Here is a tiny trained network, its code and every weight. The questions are about switching its units off for an input and a class, where a switched-off unit gives its printed mean instead of its output.

import numpy as np


def w(rows, s, z=0):
    codes = np.array(rows[::2]) - 128.0
    scale = np.full(codes.shape[1], s)
    scale[-1] = z or s
    return codes * scale


def f(y):
    return np.maximum(y, 0)


def log_softmax(a):
    a = a - a.max(-1, keepdims=True)
    return a - np.log(np.exp(a).sum(-1, keepdims=True))


def net(x, mask):
    res = np.array(x, float).reshape(1, 5) / 4 @ E
    y = f(res @ A[0][:, :-1].T + A[0][:, -1])
    res = res + np.where(mask, y, B[0][:, -1]) @ B[0][:, :-1]
    return log_softmax(res[-1] @ U[:, :-1].T + U[:, -1])


A, B = {}, {}
E = w([
[201,196,68,157],'x0',
[70,254,64,114],'x1',
[134,83,69,213],'x2',
[30,107,165,169],'x3',
[177,177,213,239],'x4',
],0.012)
A[0] = w([
[219,124,179,150,86],'neuron 0',
[174,141,203,107,225],'neuron 1',
[249,87,246,99,183],'neuron 2',
[34,89,147,46,236],'neuron 3',
[172,201,38,110,113],'neuron 4',
[142,62,88,234,232],'neuron 5',
[60,221,227,92,251],'neuron 6',
[211,200,60,91,155],'neuron 7',
[111,15,75,84,181],'neuron 8',
[15,207,232,115,133],'neuron 9',
[144,132,90,249,116],'neuron 10',
],0.011,0.0031)
B[0] = w([
[204,78,114,160,190],'neuron 0',
[164,86,66,159,185],'neuron 1',
[201,29,66,152,236],'neuron 2',
[63,88,111,105,252],'neuron 3',
[212,236,138,48,223],'neuron 4',
[130,151,201,177,211],'neuron 5',
[103,138,26,145,243],'neuron 6',
[180,172,114,56,229],'neuron 7',
[75,43,246,43,220],'neuron 8',
[70,157,69,167,240],'neuron 9',
[130,177,255,178,206],'neuron 10',
],0.01,0.015)
U = w([
[115,134,240,245,254],'0',
[192,45,104,69,81],'1',
[219,16,129,193,36],'2',
[29,141,37,160,82],'3',
[49,1,175,31,74],'4',
[192,197,113,45,240],'5',
],0.0095,0.003)

Each question gives the input, the list of numbers given to net, and the class t.
The units are the neurons (one row each of A and B). Each row of codes is followed by its name. A weight is (code - 128) times the scale printed after its matrix; where a second scale follows, it is the last column's (A, B and U).
mask holds one flag per neuron, in row order. A switched-off neuron (its flag False) gives its mean, the last column of its row in B, instead of its output. The means were averaged over made-up inputs and are rounded, as every weight is.
A unit's drop is (log p(t) with every unit on - log p(t) with that unit switched off) / (log p(t) with every unit on - log p(t) with every unit switched off).
The circuit of an input: a set's keep is (log p(t) with only the set's units on - log p(t) with every unit switched off) / (log p(t) with every unit on - log p(t) with every unit switched off). Starting from all 11 units, units are removed one at a time, each time the one whose removal leaves the highest keep (on an exact tie, the one counted first), for as long as the keep stays at least 0.8.
units of the circuit, in order: the units of the circuit, biggest drop first
top k neurons: the k neurons with the biggest drops, biggest first
drop of u: that unit's drop, to one decimal
input [2,-5,8,-1,-5], class 4: units of the circuit, in order : [neuron 8]
input [6,7,-6,6,3], class 3: top 2 neurons : [neuron 9; neuron 6]
input [-5,-6,7,1,1], class 0: top 2 neurons : [neuron 5; neuron 10]
input [0,7,5,4,0], class 0: units of the circuit, in order : [neuron 10; neuron 3]
input [6,2,-6,5,-3], class 3: units of the circuit, in order : [neuron 6; neuron 9]
input [-5,6,3,-1,-3], class 4: units of the circuit, in order : [neuron 6; neuron 3]
input [-1,1,5,1,-2], class 4: top 2 neurons : [neuron 8; neuron 9]
input [6,3,7,0,1], class 5: top 3 neurons : [neuron 4; neuron 7; neuron 8]
input [3,0,1,3,-2], class 0: drop of neuron 8 : 0.2
input [-4,5,-2,6,-4], class 3: drop of neuron 4 : 0.0
input [-7,4,8,-7,-2], class 4: drop of neuron 8 : 0.3
